Below are the code and all the weights of a small trained network. Each question names an input and a class and asks about switching units off, where a switched-off unit gives its printed mean instead of its output.

import numpy as np


def w(rows, s, z=0):
    codes = np.array(rows[::2]) - 128.0
    scale = np.full(codes.shape[1], s)
    scale[-1] = z or s
    return codes * scale


def f(y):
    return y / 2 * (1 + np.tanh(0.7978845608 * (y + 0.044715 * y**3)))


def log_softmax(a):
    a = a - a.max(-1, keepdims=True)
    return a - np.log(np.exp(a).sum(-1, keepdims=True))


def net(x, mask):
    res = np.array(x, float).reshape(1, 5) / 4 @ E
    y = f(res @ A[0][:, :-1].T + A[0][:, -1])
    res = res + np.where(mask, y, B[0][:, -1]) @ B[0][:, :-1]
    return log_softmax(res[-1] @ U[:, :-1].T + U[:, -1])


A, B = {}, {}
E = w([
[190,101,119,65,22,184,143],'x0',
[125,129,131,128,126,130,124],'x1',
[130,114,110,214,54,52,144],'x2',
[60,2,161,146,146,153,189],'x3',
[127,124,130,123,128,120,127],'x4',
],0.014)
A[0] = w([
[125,138,94,101,117,169,116,140],'neuron 0',
[157,148,123,122,139,143,172,119],'neuron 1',
[150,128,85,166,106,135,120,124],'neuron 2',
[139,155,121,121,123,154,147,57],'neuron 3',
[118,133,114,120,127,125,139,128],'neuron 4',
[63,79,133,240,160,73,160,109],'neuron 5',
[115,68,141,201,131,93,171,99],'neuron 6',
[91,118,153,72,227,190,124,44],'neuron 7',
[139,140,118,65,113,131,119,135],'neuron 8',
[133,211,97,157,99,109,99,137],'neuron 9',
[134,141,86,182,28,80,138,23],'neuron 10',
[91,49,153,107,112,174,192,86],'neuron 11',
[154,105,78,190,29,93,116,108],'neuron 12',
[144,234,110,164,112,77,93,67],'neuron 13',
[99,153,77,136,124,154,164,122],'neuron 14',
[95,191,152,148,251,88,82,58],'neuron 15',
[135,168,166,125,113,153,158,108],'neuron 16',
[105,34,159,121,139,165,157,133],'neuron 17',
[117,117,147,108,121,97,113,115],'neuron 18',
[125,143,137,155,101,139,118,113],'neuron 19',
[143,136,118,121,129,152,120,100],'neuron 20',
[72,47,176,97,120,189,191,9],'neuron 21',
[121,129,156,75,232,192,131,147],'neuron 22',
[98,148,154,134,101,143,134,106],'neuron 23',
[136,84,121,124,88,134,100,63],'neuron 24',
[120,148,122,176,71,111,142,151],'neuron 25',
[159,153,119,152,136,99,103,61],'neuron 26',
[193,168,118,163,140,67,71,57],'neuron 27',
[96,167,99,88,112,151,159,107],'neuron 28',
[199,170,92,12,100,169,81,138],'neuron 29',
[131,168,114,91,138,153,102,105],'neuron 30',
[86,125,158,156,109,132,96,106],'neuron 31',
[79,170,103,145,243,86,92,151],'neuron 32',
[107,126,134,127,130,88,147,104],'neuron 33',
[48,110,117,181,169,91,167,94],'neuron 34',
[127,131,123,105,120,126,118,102],'neuron 35',
[106,123,119,126,117,132,100,127],'neuron 36',
[118,115,114,117,125,120,105,127],'neuron 37',
[144,152,72,88,169,122,92,84],'neuron 38',
[153,71,113,104,24,157,162,6],'neuron 39',
[135,118,107,148,58,74,107,34],'neuron 40',
[152,157,152,112,121,170,126,94],'neuron 41',
],0.014,0.019)
B[0] = w([
[173,117,122,135,131,172,102,161],'neuron 0',
[130,128,134,131,117,127,100,134],'neuron 1',
[125,138,131,105,139,112,138,154],'neuron 2',
[134,97,130,135,115,113,130,127],'neuron 3',
[134,112,139,132,128,124,134,128],'neuron 4',
[132,31,46,177,167,146,79,237],'neuron 5',
[100,81,79,174,171,152,69,193],'neuron 6',
[49,83,79,161,181,49,205,188],'neuron 7',
[177,111,126,144,110,140,75,169],'neuron 8',
[116,158,150,105,110,89,168,215],'neuron 9',
[175,222,194,69,65,175,131,179],'neuron 10',
[124,177,160,107,115,111,172,189],'neuron 11',
[120,175,156,99,131,78,184,210],'neuron 12',
[66,108,117,138,161,86,185,210],'neuron 13',
[122,142,111,131,120,146,133,126],'neuron 14',
[184,204,193,50,43,156,140,218],'neuron 15',
[149,115,136,154,138,151,117,133],'neuron 16',
[111,144,132,121,118,83,180,207],'neuron 17',
[133,124,127,122,151,125,127,125],'neuron 18',
[124,117,153,131,140,156,150,135],'neuron 19',
[145,118,119,148,123,135,121,133],'neuron 20',
[201,242,196,48,42,184,141,176],'neuron 21',
[131,162,140,112,120,82,175,229],'neuron 22',
[130,142,125,138,146,127,124,123],'neuron 23',
[116,121,115,132,156,104,162,135],'neuron 24',
[100,114,142,110,140,132,149,191],'neuron 25',
[103,111,120,151,149,89,155,144],'neuron 26',
[89,99,112,137,159,84,172,182],'neuron 27',
[143,114,115,121,137,165,102,140],'neuron 28',
[203,116,104,145,128,214,78,252],'neuron 29',
[167,96,107,143,129,176,120,165],'neuron 30',
[117,121,109,129,118,143,112,136],'neuron 31',
[106,192,172,94,95,91,199,251],'neuron 32',
[115,103,110,136,122,142,98,138],'neuron 33',
[129,70,90,177,171,142,94,202],'neuron 34',
[133,138,135,147,143,124,109,128],'neuron 35',
[130,116,121,126,114,133,137,128],'neuron 36',
[129,119,145,137,126,121,124,128],'neuron 37',
[153,132,134,149,116,149,92,161],'neuron 38',
[42,107,99,175,193,7,238,168],'neuron 39',
[158,178,168,91,75,145,131,155],'neuron 40',
[148,114,120,146,151,174,101,148],'neuron 41',
],0.013,0.021)
U = w([
[165,193,194,105,77,145,156,253],'0',
[6,128,138,144,133,81,187,76],'1',
[137,76,91,167,140,178,27,51],'2',
],0.012,0.0032)

Each question gives the input, the list of numbers given to net, and the class t.
The units are the neurons (one row each of A and B). Each row of codes is followed by its name. A weight is (code - 128) times the scale printed after its matrix; where a second scale follows, it is the last column's (A, B and U).
mask holds one flag per neuron, in row order. A switched-off neuron (its flag False) gives its mean, the last column of its row in B, instead of its output. The means were averaged over made-up inputs and are rounded, as every weight is.
A unit's drop is (log p(t) with every unit on - log p(t) with that unit switched off) / (log p(t) with every unit on - log p(t) with every unit switched off).
unit that matters most: the unit with the biggest drop
k most important neurons: the k neurons with the biggest drops, biggest first
drop of u: that unit's drop, to one decimal
input [-1,7,8,6,6], class 2: unit that matters most : neuron 5
input [1,2,-2,8,-8], class 0: 2 most important neurons : neuron 21; neuron 13
input [2,2,1,2,-1], class 1: 2 most important neurons : neuron 15; neuron 29
input [0,-1,8,5,0], class 2: 2 most important neurons : neuron 5; neuron 6
input [-7,1,5,-8,8], class 1: 2 most important neurons : neuron 13; neuron 27
input [-3,2,5,-8,5], class 1: 2 most important neurons : neuron 13; neuron 27
input [4,2,0,-7,2], class 2: 2 most important neurons : neuron 29; neuron 32
input [8,2,6,1,-6], class 1: 2 most important neurons : neuron 39; neuron 15
input [-2,3,1,-2,-5], class 1: 3 most important neurons : neuron 29; neuron 21; neuron 10
input [0,2,3,-2,6], class 1: 3 most important neurons : neuron 15; neuron 29; neuron 21
input [-8,2,-2,-1,-8], class 0: 2 most important neurons : neuron 15; neuron 39
input [8,2,5,5,-6], class 1: drop of neuron 39 : 6.7
input [-3,-3,7,6,5], class 2: drop of neuron 3 : 0.0
input [0,-3,1,1,7], class 2: unit that matters most : neuron 32
input [5,-7,-7,0,-1], class 2: drop of neuron 32 : 0.1
input [-7,3,-2,-2,-6], class 0: drop of neuron 15 : 7.5
